Below is a small trained network, with its code and all its weights. Each question gives an input and a class and asks what happens when units are switched off, that is, made to give their printed mean instead of their output.

import numpy as np


def w(rows, s, z=0):
    codes = np.array(rows[::2]) - 128.0
    scale = np.full(codes.shape[1], s)
    scale[-1] = z or s
    return codes * scale


def norm(h):
    return h / np.sqrt((h * h).mean(-1, keepdims=True) + 1e-5)


def f(y):
    return np.maximum(y, 0)


def log_softmax(a):
    a = a - a.max(-1, keepdims=True)
    return a - np.log(np.exp(a).sum(-1, keepdims=True))


def net(x, mask):
    res = np.array(x, float).reshape(1, 3) / 4 @ E
    u = 0
    for l in range(2):
        y = f(norm(res) @ A[l][:, :-1].T + A[l][:, -1])
        res = res + np.where(mask[u : u + 5], y, B[l][:, -1]) @ B[l][:, :-1]
        u += 5
    return log_softmax(norm(res)[-1] @ U[:, :-1].T + U[:, -1])


A, B = {}, {}
E = w([
[151,156,91,80,97,223],'x0',
[28,105,95,51,255,161],'x1',
[180,106,210,170,187,130],'x2',
],0.0096)
A[0] = w([
[154,129,138,155,83,132,88],'L0N0',
[127,104,125,125,167,58,99],'L0N1',
[201,148,164,173,211,207,61],'L0N2',
[168,115,153,135,104,168,66],'L0N3',
[176,95,121,126,145,254,3],'L0N4',
],0.015,0.0035)
B[0] = w([
[133,125,114,109,193,185,215],'L0N0',
[82,174,155,125,113,190,196],'L0N1',
[92,32,165,85,84,87,253],'L0N2',
[196,131,114,135,133,127,195],'L0N3',
[90,253,185,101,108,127,242],'L0N4',
],0.014,0.0073)
A[1] = w([
[69,135,56,124,39,155,207],'L1N0',
[194,137,150,189,16,132,47],'L1N1',
[46,131,161,251,159,75,65],'L1N2',
[196,131,116,195,111,145,4],'L1N3',
[60,130,189,74,149,163,200],'L1N4',
],0.014,0.0026)
B[1] = w([
[135,81,220,124,119,95,197],'L1N0',
[4,136,60,126,162,103,187],'L1N1',
[122,196,142,21,67,155,169],'L1N2',
[199,122,105,158,181,100,161],'L1N3',
[183,122,62,197,134,106,250],'L1N4',
],0.015,0.014)
U = w([
[110,106,32,134,215,93,179],'0',
[103,214,147,55,57,121,152],'1',
[78,8,173,85,82,65,161],'2',
[237,96,147,154,94,128,179],'3',
[87,95,160,115,142,215,45],'4',
[109,59,149,113,160,194,1],'5',
],0.014,0.007)

Each question gives the input, the list of numbers given to net, and the class t.
The units are the neurons (one row each of A and B). Each row of codes is followed by its name. A weight is (code - 128) times the scale printed after its matrix; where a second scale follows, it is the last column's (A, B and U).
mask holds one flag per neuron, layer by layer. A switched-off neuron (its flag False) gives its mean, the last column of its row in B, instead of its output. The means were averaged over made-up inputs and are rounded, as every weight is.
A unit's drop is (log p(t) with every unit on - log p(t) with that unit switched off) / (log p(t) with every unit on - log p(t) with every unit switched off).
The circuit of an input: a set's keep is (log p(t) with only the set's units on - log p(t) with every unit switched off) / (log p(t) with every unit on - log p(t) with every unit switched off). Starting from all 10 units, units are removed one at a time, each time the one whose removal leaves the highest keep (on an exact tie, the one counted first), for as long as the keep stays at least 0.8.
units of the circuit, in order: the units of the circuit, biggest drop first
most important unit: the unit with the biggest drop
top k neurons: the k neurons with the biggest drops, biggest first
top k neurons in layer l: the k neurons of layer l with the biggest drops, biggest first
input [3,3,0], class 3: top 2 neurons in layer 1 -> (L1N4, L1N1)
input [-2,1,-5], class 2: top 3 neurons -> (L1N0, L0N4, L0N0)
input [-2,-6,8], class 2: top neuron -> (L0N2)
input [-7,4,7], class 1: top 4 neurons -> (L1N2, L0N1, L1N0, L0N0)
input [7,-8,-8], class 0: top 4 neurons in layer 0 -> (L0N2, L0N4, L0N1, L0N3)
input [-2,1,-3], class 3: top 4 neurons -> (L1N1, L1N4, L0N2, L0N1)
input [-6,5,-3], class 1: top 2 neurons -> (L1N2, L0N0)
input [6,-4,-8], class 2: top 2 neurons in layer 0 -> (L0N4, L0N1)
input [-4,0,-2], class 1: top 3 neurons in layer 0 -> (L0N2, L0N0, L0N3)
input [4,-5,2], class 0: top 2 neurons -> (L1N1, L1N2)
input [-4,3,1], class 1: units of the circuit, in order -> (L1N2, L0N0)
input [-1,5,-6], class 2: top 3 neurons -> (L1N0, L0N0, L0N4)
input [2,6,7], class 2: top 2 neurons -> (L0N2, L0N0)
input [7,4,7], class 1: top 2 neurons -> (L0N4, L1N0)
input [-7,6,-6], class 1: top 2 neurons -> (L1N2, L0N0)
input [2,-4,-4], class 0: top 2 neurons in layer 0 -> (L0N2, L0N4)
input [6,0,7], class 2: most important unit -> L0N2
input [4,7,-8], class 2: top 2 neurons -> (L1N0, L0N0)
input [-5,-6,-1], class 0: top 2 neurons in layer 1 -> (L1N1, L1N3)
input [-3,1,3], class 3: top 2 neurons in layer 0 -> (L0N1, L0N4)
input [-7,-5,-3], class 1: units of the circuit, in order -> (L1N2)
input [-1,-5,-5], class 0: top 2 neurons -> (L0N2, L1N1)
input [3,1,-2], class 3: top 4 neurons in layer 1 -> (L1N1, L1N2, L1N4, L1N0)
input [-2,1,3], class 3: top 4 neurons -> (L1N4, L1N1, L0N1, L1N0)
input [3,0,-3], class 3: top 2 neurons in layer 0 -> (L0N3, L0N2)
